Below are the code and all the weights of a small trained network. Each question names an input and a target symbol and asks about switching units off, where a switched-off unit gives its printed mean instead of its output.

import numpy as np


def w(rows, s, z=0):
    codes = np.array(rows[::2]) - 128.0
    scale = np.full(codes.shape[1], s)
    scale[-1] = z or s
    return codes * scale


def norm(h):
    return h / np.sqrt((h * h).mean(-1, keepdims=True) + 1e-5)


def softmax(a):
    e = np.exp(a - a.max(-1, keepdims=True))
    return e / e.sum(-1, keepdims=True)


def log_softmax(a):
    a = a - a.max(-1, keepdims=True)
    return a - np.log(np.exp(a).sum(-1, keepdims=True))


def net(x, mask):
    ids = ['ΛΞΨΩαβδεητ'.index(c) for c in x.split()]
    T = len(ids)
    res = E[ids] + P[:T]
    u = 0
    for l in range(3):
        r = norm(res)
        for j in range(3):
            rows = slice(3 * j, 3 * j + 3)
            q, k, v = (r @ M[l][rows].T for M in (Q, K, V))
            z = softmax(np.where(np.tri(T) > 0, q @ k.T / 3**0.5, -1e9)) @ v
            o = O[l][rows]
            res = res + np.where(mask[u + j], z, o[:, -1]) @ o[:, :-1]
        u += 3
    return log_softmax(norm(res)[-1] @ U[:, :-1].T + U[:, -1])


Q, K, V, O = {}, {}, {}, {}
E = w([
[129,100,119,122,139,132,133,137],'Λ',
[169,107,114,121,129,143,129,126],'Ξ',
[145,95,116,127,122,130,136,130],'Ψ',
[168,117,135,137,109,114,150,131],'Ω',
[158,117,128,128,169,99,111,120],'α',
[123,189,83,1,114,85,131,116],'β',
[184,87,135,135,143,117,122,112],'δ',
[119,126,146,153,153,91,161,150],'ε',
[149,148,89,160,160,158,155,144],'η',
[131,134,166,125,169,165,154,119],'τ',
],0.0093)
P = w([
[95,102,148,179,126,183,5,188],'0',
[203,134,173,187,138,124,59,241],'1',
[174,147,169,175,132,132,88,193],'2',
[181,126,142,153,140,122,107,179],'3',
[162,114,124,137,139,121,126,167],'4',
[145,106,115,124,144,123,139,155],'5',
[140,103,110,119,146,114,150,133],'6',
[141,90,99,107,163,109,161,129],'7',
[132,88,83,94,159,119,174,111],'8',
[133,87,79,82,167,112,183,96],'9',
[137,88,78,81,170,109,194,77],'10',
[131,97,65,73,180,103,202,55],'11',
[132,103,64,57,183,105,225,46],'12',
[129,106,72,50,199,99,231,22],'13',
],0.0027)
Q[0] = w([
[94,129,139,177,70,131,38,121],'0.h1',
[54,119,153,198,1,117,23,84],'0.h1',
[147,133,83,32,231,99,166,174],'0.h1',
[91,162,144,140,131,113,77,147],'0.h2',
[67,104,88,118,103,103,111,107],'0.h2',
[74,167,126,108,92,152,92,134],'0.h2',
[204,73,86,116,228,137,69,99],'0.h3',
[85,89,96,95,149,111,59,118],'0.h3',
[140,81,97,70,145,141,80,150],'0.h3',
],0.0054)
K[0] = w([
[110,42,147,201,156,121,137,135],'0.h1',
[164,4,148,224,158,163,111,137],'0.h1',
[79,210,147,19,66,94,91,112],'0.h1',
[175,84,107,153,141,157,148,100],'0.h2',
[111,133,198,152,142,201,149,100],'0.h2',
[127,123,134,148,157,131,206,75],'0.h2',
[64,243,118,3,82,68,132,110],'0.h3',
[125,114,64,84,20,137,95,136],'0.h3',
[107,176,61,64,56,87,81,148],'0.h3',
],0.0046)
V[0] = w([
[214,120,68,178,171,84,176,143],'0.h1',
[138,171,161,210,214,230,175,129],'0.h1',
[65,148,68,78,79,105,115,114],'0.h1',
[112,118,71,4,132,100,199,140],'0.h2',
[118,51,90,94,85,146,142,133],'0.h2',
[114,139,118,228,135,102,108,75],'0.h2',
[122,145,143,86,53,145,182,91],'0.h3',
[172,39,178,200,168,130,176,111],'0.h3',
[125,26,135,78,102,113,71,141],'0.h3',
],0.0027)
O[0] = w([
[87,4,67,50,173,127,113,135,197],'0.h1',
[163,115,132,52,178,86,69,252,241],'0.h1',
[70,155,148,232,137,127,181,76,35],'0.h1',
[116,33,83,97,139,81,228,5,68],'0.h2',
[58,180,124,83,143,124,197,110,84],'0.h2',
[110,213,152,177,133,187,117,109,108],'0.h2',
[199,148,157,159,203,151,105,38,42],'0.h3',
[138,89,159,101,99,97,216,236,254],'0.h3',
[79,207,127,104,75,157,159,55,88],'0.h3',
],0.0024)
Q[1] = w([
[163,106,122,119,116,157,44,232],'1.h1',
[122,11,146,181,105,143,134,190],'1.h1',
[158,173,132,137,145,73,178,77],'1.h1',
[126,192,103,191,33,46,16,159],'1.h2',
[161,69,114,104,215,134,215,152],'1.h2',
[36,253,137,196,50,176,27,69],'1.h2',
[218,66,173,116,184,113,137,208],'1.h3',
[178,194,213,158,145,113,115,211],'1.h3',
[18,183,115,156,119,129,177,66],'1.h3',
],0.0041)
K[1] = w([
[183,104,158,211,133,124,122,178],'1.h1',
[128,127,128,180,100,109,132,94],'1.h1',
[119,152,140,76,114,117,136,98],'1.h1',
[171,86,185,138,114,150,84,188],'1.h2',
[86,147,115,82,167,131,191,69],'1.h2',
[110,122,131,187,103,98,19,213],'1.h2',
[138,110,141,111,254,117,157,133],'1.h3',
[177,89,194,213,202,154,170,184],'1.h3',
[109,168,106,113,59,143,112,144],'1.h3',
],0.0061)
V[1] = w([
[56,150,120,101,84,53,70,148],'1.h1',
[98,188,113,76,91,109,113,145],'1.h1',
[173,206,79,94,76,40,107,108],'1.h1',
[55,114,126,116,161,214,181,134],'1.h2',
[149,145,89,160,107,103,110,161],'1.h2',
[101,89,75,165,122,109,128,166],'1.h2',
[176,116,178,182,188,86,83,149],'1.h3',
[138,45,123,193,51,254,175,167],'1.h3',
[169,176,103,101,112,64,142,119],'1.h3',
],0.0037)
O[1] = w([
[152,164,108,91,155,137,97,158,73],'1.h1',
[107,137,119,105,170,107,90,173,109],'1.h1',
[103,64,93,97,187,99,127,224,62],'1.h1',
[158,185,150,148,118,78,105,149,179],'1.h2',
[111,110,141,97,145,124,135,91,110],'1.h2',
[168,149,165,84,103,125,151,91,124],'1.h2',
[3,134,83,133,75,152,119,79,253],'1.h3',
[191,142,158,225,87,122,147,109,132],'1.h3',
[143,53,133,88,139,145,149,128,110],'1.h3',
],0.0042,0.0026)
Q[2] = w([
[158,85,100,99,203,133,242,104],'2.h1',
[182,83,75,85,190,106,139,254],'2.h1',
[128,174,142,203,112,165,94,155],'2.h1',
[150,192,166,150,110,165,66,99],'2.h2',
[132,189,111,141,98,131,38,66],'2.h2',
[83,147,104,187,145,133,143,28],'2.h2',
[83,242,164,203,104,140,105,134],'2.h3',
[171,114,120,85,152,123,122,203],'2.h3',
[125,93,107,132,131,157,145,42],'2.h3',
],0.0095)
K[2] = w([
[138,111,98,81,167,79,181,35],'2.h1',
[118,118,140,84,225,165,233,100],'2.h1',
[126,129,185,107,102,135,24,180],'2.h1',
[147,98,208,175,92,157,70,180],'2.h2',
[143,71,159,183,67,120,72,182],'2.h2',
[117,111,155,108,95,85,9,107],'2.h2',
[135,172,163,89,54,142,1,173],'2.h3',
[78,157,154,139,205,179,202,153],'2.h3',
[168,45,101,133,116,58,117,86],'2.h3',
],0.0085)
V[2] = w([
[179,161,10,233,133,91,144,149],'2.h1',
[117,150,253,94,174,217,163,129],'2.h1',
[121,146,202,130,185,238,109,140],'2.h1',
[63,88,140,117,124,30,75,130],'2.h2',
[203,110,101,129,87,73,55,122],'2.h2',
[113,85,167,190,148,159,183,172],'2.h2',
[96,111,94,203,208,86,166,151],'2.h3',
[175,111,142,88,166,236,159,62],'2.h3',
[158,176,40,79,144,177,67,163],'2.h3',
],0.0052)
O[2] = w([
[2,94,57,232,140,137,71,83,53],'2.h1',
[215,129,197,117,228,124,196,185,253],'2.h1',
[141,96,174,71,219,107,182,190,231],'2.h1',
[210,148,134,135,46,123,133,88,73],'2.h2',
[129,148,159,81,136,169,210,59,84],'2.h2',
[151,112,111,156,166,186,47,135,161],'2.h2',
[103,145,153,171,165,98,119,207,143],'2.h3',
[123,131,190,49,152,223,154,168,181],'2.h3',
[49,169,106,110,165,146,129,63,163],'2.h3',
],0.0053)
U = w([
[118,40,145,93,60,168,115,111,89],'Λ',
[178,123,180,100,201,124,155,198,176],'Ξ',
[176,113,111,193,45,36,80,169,186],'Ψ',
[120,103,124,120,122,217,126,100,4],'Ω',
[121,194,84,39,74,104,120,78,182],'α',
[1,90,72,167,188,120,80,142,155],'β',
[73,139,150,139,107,32,159,140,30],'δ',
[125,201,175,193,139,112,156,60,125],'ε',
[165,55,140,167,89,196,82,91,96],'η',
[159,181,88,198,112,167,155,106,115],'τ',
],0.0064,0.0036)

Each question gives the input, a string of symbols that net reads in full, and the target symbol t.
The units are the heads (3 rows each of Q, K, V and O). Each row of codes is followed by its name. A weight is (code - 128) times the scale printed after its matrix; where a second scale follows, it is the last column's (O and U).
mask holds one flag per head, layer by layer. A switched-off head (its flag False) gives its mean, the last column of its rows in O, instead of its output. The means were averaged over made-up inputs and are rounded, as every weight is.
A unit's drop is (log p(t) with every unit on - log p(t) with that unit switched off) / (log p(t) with every unit on - log p(t) with every unit switched off).
The circuit of an input: a set's keep is (log p(t) with only the set's units on - log p(t) with every unit switched off) / (log p(t) with every unit on - log p(t) with every unit switched off). Starting from all 9 units, units are removed one at a time, each time the one whose removal leaves the highest keep (on an exact tie, the one counted first), for as long as the keep stays at least 0.8.
circuit, biggest first: the units of the circuit, biggest drop first
most important unit: the unit with the biggest drop
heads that matter: for each layer, one digit per head in row order, 1 if its drop is at least 0.15 and else 0, layers parted by /
input β τ η, target τ: most important unit	2.h1
input Ω τ ε β Ω Ψ η τ η τ α ε η β, target β: heads that matter	000 / 100 / 100
input τ τ τ ε β τ τ τ δ τ τ τ δ α, target β: circuit, biggest first	(2.h1, 0.h1)
input α τ Ψ η η η ε δ Ω η δ, target β: heads that matter	000 / 000 / 100
input η Ξ Ω τ ε Ω ε δ, target Ψ: heads that matter	000 / 000 / 101
input τ τ η η ε, target β: circuit, biggest first	(2.h1, 1.h2)
input τ α η ε α Ω, target Ψ: circuit, biggest first	(2.h3, 2.h1, 1.h2)
input τ Ω τ τ δ Λ τ β τ Ξ η τ τ, target ε: circuit, biggest first	(0.h1, 2.h1, 1.h3)
input τ τ τ δ η τ τ Ω τ α Λ α, target α: heads that matter	100 / 000 / 110
input η α Λ δ, target Λ: circuit, biggest first	(1.h2, 2.h1, 1.h3)
input τ β Ξ α τ τ τ Ω Λ δ, target η: heads that matter	101 / 001 / 101
input τ τ ε τ τ Ψ α α, target α: heads that matter	110 / 000 / 110
input τ η η τ ε τ η τ δ τ ε η η, target β: circuit, biggest first	(2.h1, 1.h2, 0.h2)
input δ τ ε η τ α β τ α τ δ Ψ, target Λ: heads that matter	101 / 001 / 111
input ε δ δ ε α, target Ψ: circuit, biggest first	(2.h3, 2.h1)
input τ τ η τ τ ε α η Ω, target β: heads that matter	100 / 000 / 100
input τ Ω τ α β Ω δ, target η: circuit, biggest first	(2.h1, 0.h3)
input α τ τ τ α Ψ Λ, target α: most important unit	0.h1
input τ α τ τ β, target α: heads that matter	100 / 000 / 100
input τ η η τ τ η Ω β α η α β, target β: circuit, biggest first	(2.h1)
input η τ τ α Λ α τ τ β ε α Ω, target Ψ: circuit, biggest first	(2.h1, 2.h3)
input Λ δ Λ ε Ω η, target β: heads that matter	000 / 000 / 100
input ε Ξ Ξ, target Ψ: heads that matter	001 / 001 / 101
input δ τ α τ τ τ ε τ ε α Ξ, target Ψ: heads that matter	110 / 000 / 101
input ε η ε α Λ, target Ψ: heads that matter	001 / 011 / 101
